Below is a small trained network, with its code and all its weights. Each question gives an input and a class and asks what happens when units are switched off, that is, made to give their printed mean instead of their output.

import numpy as np


def w(rows, s, z=0):
    codes = np.array(rows[::2]) - 128.0
    scale = np.full(codes.shape[1], s)
    scale[-1] = z or s
    return codes * scale


def f(y):
    return np.maximum(y, 0)


def log_softmax(a):
    a = a - a.max(-1, keepdims=True)
    return a - np.log(np.exp(a).sum(-1, keepdims=True))


def net(x, mask):
    res = np.array(x, float).reshape(1, 8) / 4 @ E
    y = f(res @ A[0][:, :-1].T + A[0][:, -1])
    res = res + np.where(mask, y, B[0][:, -1]) @ B[0][:, :-1]
    return log_softmax(res[-1] @ U[:, :-1].T + U[:, -1])


A, B = {}, {}
E = w([
[108,63,54,203,138,71],'x0',
[137,254,117,177,162,156],'x1',
[197,83,214,153,193,132],'x2',
[68,46,133,148,114,95],'x3',
[67,141,195,103,99,178],'x4',
[130,80,102,161,212,135],'x5',
[210,91,154,98,36,107],'x6',
[179,80,144,237,141,202],'x7',
],0.0052)
A[0] = w([
[158,115,104,153,167,132,143],'neuron 0',
[115,40,86,136,117,125,187],'neuron 1',
[69,212,99,147,122,209,251],'neuron 2',
[108,173,77,126,123,103,171],'neuron 3',
[152,202,88,73,144,142,177],'neuron 4',
[88,99,132,84,200,103,158],'neuron 5',
[105,8,78,143,142,124,185],'neuron 6',
[159,132,186,97,111,74,36],'neuron 7',
[167,115,111,162,177,126,194],'neuron 8',
[188,155,126,47,96,143,221],'neuron 9',
[120,140,164,70,186,146,179],'neuron 10',
[149,90,145,120,116,112,83],'neuron 11',
[203,108,74,186,204,136,153],'neuron 12',
[96,111,124,84,185,104,162],'neuron 13',
[85,116,135,97,182,104,153],'neuron 14',
[182,159,128,49,95,149,184],'neuron 15',
[108,215,46,112,152,71,241],'neuron 16',
[130,124,140,136,120,105,121],'neuron 17',
[159,168,137,189,158,122,127],'neuron 18',
],0.015,0.0021)
B[0] = w([
[176,137,159,133,115,148,174],'neuron 0',
[122,127,103,159,35,126,200],'neuron 1',
[51,133,85,55,161,212,254],'neuron 2',
[123,151,74,115,96,159,190],'neuron 3',
[171,131,118,47,102,82,217],'neuron 4',
[83,104,95,116,151,48,179],'neuron 5',
[126,133,86,160,6,110,227],'neuron 6',
[102,89,142,196,118,171,167],'neuron 7',
[187,92,156,127,143,165,189],'neuron 8',
[173,107,201,118,64,91,222],'neuron 9',
[81,132,173,94,154,84,191],'neuron 10',
[141,143,111,169,106,152,153],'neuron 11',
[227,127,188,146,131,198,226],'neuron 12',
[92,127,116,103,134,68,172],'neuron 13',
[82,92,94,114,138,80,171],'neuron 14',
[154,104,182,113,51,99,219],'neuron 15',
[141,145,40,61,65,159,241],'neuron 16',
[125,97,111,138,124,142,137],'neuron 17',
[167,96,126,75,150,173,190],'neuron 18',
],0.026,0.0097)
U = w([
[133,92,197,82,122,70,163],'0',
[63,119,101,202,169,40,136],'1',
[29,183,48,104,227,151,171],'2',
[169,209,64,225,216,90,3],'3',
[131,129,30,100,30,107,148],'4',
[210,133,146,125,179,229,156],'5',
[160,220,82,217,205,107,29],'6',
[190,95,191,253,77,111,104],'7',
],0.0046,0.0023)

Each question gives the input, the list of numbers given to net, and the class t.
The units are the neurons (one row each of A and B). Each row of codes is followed by its name. A weight is (code - 128) times the scale printed after its matrix; where a second scale follows, it is the last column's (A, B and U).
mask holds one flag per neuron, in row order. A switched-off neuron (its flag False) gives its mean, the last column of its row in B, instead of its output. The means were averaged over made-up inputs and are rounded, as every weight is.
A unit's drop is (log p(t) with every unit on - log p(t) with that unit switched off) / (log p(t) with every unit on - log p(t) with every unit switched off).
The circuit of an input: a set's keep is (log p(t) with only the set's units on - log p(t) with every unit switched off) / (log p(t) with every unit on - log p(t) with every unit switched off). Starting from the 12 units with the biggest drops (on a tie, the unit counted first), units are removed one at a time, each time the one whose removal leaves the highest keep (on an exact tie, the one counted first), for as long as the keep stays at least 0.8.
circuit, biggest first: the units of the circuit, biggest drop first
most important unit: the unit with the biggest drop
top k neurons: the k neurons with the biggest drops, biggest first
drop of u: that unit's drop, to one decimal
input [5,5,2,2,-3,6,-2,3], class 5: circuit, biggest first	(neuron 12)
input [5,0,7,-3,7,-3,-2,-4], class 2: circuit, biggest first	(neuron 9; neuron 15; neuron 6)
input [-7,-8,-8,1,5,-3,0,6], class 0: circuit, biggest first	(neuron 16; neuron 6)
input [5,-4,1,-3,5,-6,3,-6], class 7: circuit, biggest first	(neuron 2; neuron 16; neuron 7)
input [-8,4,-3,5,2,2,6,4], class 0: circuit, biggest first	(neuron 16; neuron 6)
input [-7,6,0,4,-1,-3,3,-4], class 0: circuit, biggest first	(neuron 6; neuron 9)
input [5,-1,7,-5,-5,3,1,3], class 5: top 2 neurons	(neuron 12; neuron 18)
input [-5,-1,8,-3,4,-8,0,6], class 0: circuit, biggest first	(neuron 6; neuron 10)
input [-5,-7,1,-1,-8,7,8,-7], class 7: top 2 neurons	(neuron 16; neuron 2)
input [4,2,3,-7,8,8,-8,1], class 2: top 3 neurons	(neuron 2; neuron 5; neuron 9)
input [8,4,0,-8,3,-7,-5,3], class 5: top 2 neurons	(neuron 6; neuron 18)
input [-5,7,-5,3,6,3,-2,-5], class 2: top 3 neurons	(neuron 2; neuron 6; neuron 1)
input [-3,3,8,-1,-8,2,-7,-4], class 0: top 2 neurons	(neuron 5; neuron 10)
input [-8,3,8,4,5,-5,5,-6], class 0: circuit, biggest first	(neuron 10)
input [0,-8,-3,-5,-3,6,-8,5], class 7: top 3 neurons	(neuron 12; neuron 16; neuron 2)
input [5,1,2,4,-4,8,-3,5], class 7: top 2 neurons	(neuron 6; neuron 12)
input [7,3,5,-1,0,-1,6,3], class 7: top 2 neurons	(neuron 2; neuron 16)
input [-3,3,-6,7,-8,-2,-7,8], class 5: drop of neuron 12	0.2
input [0,-5,3,-7,8,3,-6,-4], class 2: drop of neuron 9	0.1
input [-3,6,3,8,-8,7,-6,1], class 5: most important unit	neuron 12
input [-7,-5,-4,4,5,8,1,-4], class 1: drop of neuron 16	0.2
